Here is a tiny trained network, its code and every weight. The questions are about switching its units off for an input and a class, where a switched-off unit gives its printed mean instead of its output.

import numpy as np


def w(rows, s, z=0):
    codes = np.array(rows[::2]) - 128.0
    scale = np.full(codes.shape[1], s)
    scale[-1] = z or s
    return codes * scale


def f(y):
    return np.maximum(y, 0)


def log_softmax(a):
    a = a - a.max(-1, keepdims=True)
    return a - np.log(np.exp(a).sum(-1, keepdims=True))


def net(x, mask):
    res = np.array(x, float).reshape(1, 5) / 4 @ E
    y = f(res @ A[0][:, :-1].T + A[0][:, -1])
    res = res + np.where(mask, y, B[0][:, -1]) @ B[0][:, :-1]
    return log_softmax(res[-1] @ U[:, :-1].T + U[:, -1])


A, B = {}, {}
E = w([
[125,48,169,201,58,214,246,45,137,116,114,142],'x0',
[44,188,144,127,180,90,52,102,11,74,224,55],'x1',
[182,79,85,63,36,50,170,176,135,28,171,1],'x2',
[224,178,195,223,133,113,72,190,96,212,179,16],'x3',
[86,90,71,66,155,67,201,232,121,196,199,144],'x4',
],0.008)
A[0] = w([
[93,166,161,144,188,127,102,180,80,179,168,140,214],'N1',
[125,104,148,185,78,174,184,201,169,160,65,118,143],'N2',
[77,157,159,164,128,202,86,26,81,50,71,124,255],'N3',
[178,128,74,79,109,99,155,209,154,25,168,22,236],'N4',
[227,113,141,161,88,105,117,145,147,160,173,118,148],'N5',
[152,69,190,198,72,191,160,91,171,149,45,124,184],'N6',
[206,133,136,185,123,94,123,184,171,158,205,82,194],'N7',
[69,147,110,132,139,175,137,142,125,254,118,185,182],'N8',
[125,79,63,66,102,185,193,102,224,36,102,196,175],'N9',
[141,168,179,128,159,158,88,48,104,76,146,115,160],'N10',
[83,214,212,104,186,97,85,158,57,102,169,102,148],'N11',
[152,181,136,159,138,157,92,121,103,141,142,130,106],'N12',
[126,148,113,137,192,161,179,163,162,216,137,162,170],'N13',
],0.0087,0.0044)
B[0] = w([
[169,163,156,144,251,88,107,205,39,184,132,87,215],'N1',
[102,126,175,94,151,139,157,129,193,112,58,98,198],'N2',
[88,183,178,220,124,123,222,82,123,102,145,178,250],'N3',
[77,163,27,95,21,125,56,101,113,138,157,180,250],'N4',
[103,107,143,144,146,142,39,180,201,74,114,101,186],'N5',
[141,71,185,190,48,168,208,107,174,97,2,73,240],'N6',
[171,145,169,54,136,152,39,194,171,110,138,117,211],'N7',
[93,61,214,194,125,34,197,208,186,244,161,139,218],'N8',
[139,52,42,74,200,64,211,60,134,129,31,210,247],'N9',
[126,205,205,107,137,138,174,96,80,72,80,136,196],'N10',
[195,215,166,148,169,114,160,151,34,99,158,93,225],'N11',
[120,170,152,65,124,133,144,175,141,138,74,148,171],'N12',
[125,51,183,150,125,50,106,193,236,213,174,83,198],'N13',
],0.008,0.015)
U = w([
[98,73,188,180,141,26,158,197,138,254,170,129,143],'0',
[160,136,73,95,148,136,87,163,33,123,197,43,74],'1',
[91,84,130,234,68,252,219,65,132,117,82,113,9],'2',
[157,95,166,107,104,246,126,155,199,108,60,112,44],'3',
[115,46,79,59,178,90,190,57,139,112,83,220,215],'4',
[75,154,70,99,23,106,68,111,138,115,193,165,215],'5',
[118,229,164,164,162,149,165,106,47,85,144,140,161],'6',
],0.0087,0.0014)

Each question gives the input, the list of numbers given to net, and the class t.
The units are the neurons (one row each of A and B). Each row of codes is followed by its name. A weight is (code - 128) times the scale printed after its matrix; where a second scale follows, it is the last column's (A, B and U).
mask holds one flag per neuron, in row order. A switched-off neuron (its flag False) gives its mean, the last column of its row in B, instead of its output. The means were averaged over made-up inputs and are rounded, as every weight is.
A unit's drop is (log p(t) with every unit on - log p(t) with that unit switched off) / (log p(t) with every unit on - log p(t) with every unit switched off).
The circuit of an input: a set's keep is (log p(t) with only the set's units on - log p(t) with every unit switched off) / (log p(t) with every unit on - log p(t) with every unit switched off). Starting from the 12 units with the biggest drops (on a tie, the unit counted first), units are removed one at a time, each time the one whose removal leaves the highest keep (on an exact tie, the one counted first), for as long as the keep stays at least 0.8.
units of the circuit, in order: the units of the circuit, biggest drop first
unit that matters most: the unit with the biggest drop
top k neurons: the k neurons with the biggest drops, biggest first
drop of u: that unit's drop, to one decimal
input [2,-7,2,-1,1], class 4: unit that matters most	N9
input [2,1,0,-3,5], class 4: units of the circuit, in order	[N1; N9]
input [-8,6,5,-2,-3], class 1: units of the circuit, in order	[N11; N4; N3]
input [0,7,7,-8,6], class 5: top 2 neurons	[N4; N6]
input [1,-7,6,3,6], class 5: top 2 neurons	[N4; N6]
input [7,-7,4,7,-5], class 3: top 2 neurons	[N7; N5]
input [1,3,1,-3,-2], class 6: top 2 neurons	[N6; N9]
input [1,8,-1,6,2], class 6: top 2 neurons	[N11; N10]
input [6,-8,0,3,5], class 3: top 2 neurons	[N6; N2]
input [-7,1,6,-5,4], class 5: drop of N4	0.4
input [-6,8,3,-1,1], class 1: drop of N2	0.0
input [2,4,3,-2,8], class 5: drop of N4	0.2
